Below are the code and all the weights of a small trained network. Each question names an input and a class and asks about switching units off, where a switched-off unit gives its printed mean instead of its output.

import numpy as np


def w(rows, s, z=0):
    codes = np.array(rows[::2]) - 128.0
    scale = np.full(codes.shape[1], s)
    scale[-1] = z or s
    return codes * scale


def f(y):
    return np.maximum(y, 0)


def log_softmax(a):
    a = a - a.max(-1, keepdims=True)
    return a - np.log(np.exp(a).sum(-1, keepdims=True))


def net(x, mask):
    res = np.array(x, float).reshape(1, 5) / 4 @ E
    y = f(res @ A[0][:, :-1].T + A[0][:, -1])
    res = res + np.where(mask, y, B[0][:, -1]) @ B[0][:, :-1]
    return log_softmax(res[-1] @ U[:, :-1].T + U[:, -1])


A, B = {}, {}
E = w([
[87,106,131,119,157,94,142,50,175],'x0',
[102,85,212,35,100,246,108,155,148],'x1',
[181,120,220,129,86,103,86,48,189],'x2',
[43,147,131,112,96,205,64,105,15],'x3',
[67,70,176,191,136,89,224,134,80],'x4',
],0.011)
A[0] = w([
[154,189,128,102,139,141,18,100,122,199],'n0',
[44,65,116,108,122,203,132,120,68,247],'n1',
[98,202,5,137,124,94,129,190,112,221],'n2',
[108,116,143,96,65,187,84,98,107,205],'n3',
[76,124,101,150,201,92,170,75,80,190],'n4',
[173,124,166,139,97,94,112,81,207,252],'n5',
[179,130,79,118,140,122,111,204,101,141],'n6',
[97,152,38,107,134,103,205,165,138,192],'n7',
[135,72,155,147,61,98,73,110,84,153],'n8',
[125,144,35,136,142,96,149,139,118,161],'n9',
[40,130,186,148,116,128,136,173,72,141],'n10',
[119,86,207,134,155,125,180,101,137,175],'n11',
[157,148,56,110,58,138,77,140,107,149],'n12',
[170,73,161,114,147,122,150,109,242,177],'n13',
[94,153,165,92,110,166,47,122,97,141],'n14',
[128,52,175,132,74,102,111,115,68,194],'n15',
[176,139,108,86,99,152,109,189,129,119],'n16',
[148,103,74,153,171,75,191,84,99,159],'n17',
],0.011,0.0039)
B[0] = w([
[47,182,90,76,82,149,93,30,139,213],'n0',
[123,22,149,103,109,178,143,196,153,251],'n1',
[37,152,47,160,216,164,92,161,135,243],'n2',
[104,95,159,81,66,152,152,108,167,216],'n3',
[116,14,159,137,138,100,77,140,67,207],'n4',
[176,187,161,94,129,65,165,2,152,217],'n5',
[85,194,143,175,211,144,86,168,184,196],'n6',
[115,101,117,147,227,130,124,131,130,214],'n7',
[147,153,164,175,57,174,122,123,102,170],'n8',
[131,106,32,138,202,86,40,161,78,202],'n9',
[129,81,180,183,73,82,210,177,138,211],'n10',
[209,138,143,163,126,91,178,125,130,198],'n11',
[45,194,129,138,124,123,104,111,149,196],'n12',
[242,100,149,39,182,77,112,97,196,219],'n13',
[71,83,112,77,35,229,89,88,122,212],'n14',
[122,146,178,200,79,142,169,117,110,187],'n15',
[109,212,134,95,116,123,171,129,234,189],'n16',
[111,80,118,139,156,97,86,102,80,209],'n17',
],0.0087,0.016)
U = w([
[88,184,90,146,190,167,114,222,156,168],'0',
[102,75,63,141,166,101,65,156,8,151],'1',
[60,127,131,70,54,221,98,79,124,151],'2',
[244,126,173,57,160,71,146,69,184,153],'3',
[123,78,184,139,98,155,188,246,129,101],'4',
[128,197,50,103,136,84,113,85,128,3],'5',
[175,165,186,199,79,120,171,110,78,143],'6',
],0.011,0.0033)

Each question gives the input, the list of numbers given to net, and the class t.
The units are the neurons (one row each of A and B). Each row of codes is followed by its name. A weight is (code - 128) times the scale printed after its matrix; where a second scale follows, it is the last column's (A, B and U).
mask holds one flag per neuron, in row order. A switched-off neuron (its flag False) gives its mean, the last column of its row in B, instead of its output. The means were averaged over made-up inputs and are rounded, as every weight is.
A unit's drop is (log p(t) with every unit on - log p(t) with that unit switched off) / (log p(t) with every unit on - log p(t) with every unit switched off).
The circuit of an input: a set's keep is (log p(t) with only the set's units on - log p(t) with every unit switched off) / (log p(t) with every unit on - log p(t) with every unit switched off). Starting from the 12 units with the biggest drops (on a tie, the unit counted first), units are removed one at a time, each time the one whose removal leaves the highest keep (on an exact tie, the one counted first), for as long as the keep stays at least 0.8.
units of the circuit, in order: the units of the circuit, biggest drop first
most important unit: the unit with the biggest drop
k most important neurons: the k neurons with the biggest drops, biggest first
drop of u: that unit's drop, to one decimal
input [-7,-6,2,-7,5], class 1: units of the circuit, in order => n17
input [-4,-2,-3,5,0], class 0: units of the circuit, in order => n2, n17
input [-2,0,-5,4,1], class 0: 4 most important neurons => n2, n17, n6, n11
input [7,7,-6,-3,-2], class 3: units of the circuit, in order => n13, n2
input [-1,-4,-1,-6,-5], class 5: units of the circuit, in order => n1, n2
input [8,3,-7,-4,7], class 1: 2 most important neurons => n17, n4
input [-1,-5,5,-2,-8], class 5: 2 most important neurons => n0, n12
input [-8,6,-5,6,3], class 4: 2 most important neurons => n10, n1
input [-1,-3,-5,-2,-1], class 1: 4 most important neurons => n9, n17, n16, n4
input [-3,-6,8,0,8], class 6: 2 most important neurons => n15, n8
input [-2,6,-2,4,2], class 4: 3 most important neurons => n10, n1, n0
input [-5,-1,-7,1,2], class 0: 2 most important neurons => n6, n2
input [5,7,7,4,5], class 4: drop of n12 => 0.1
input [-3,8,-8,-7,1], class 0: most important unit => n6
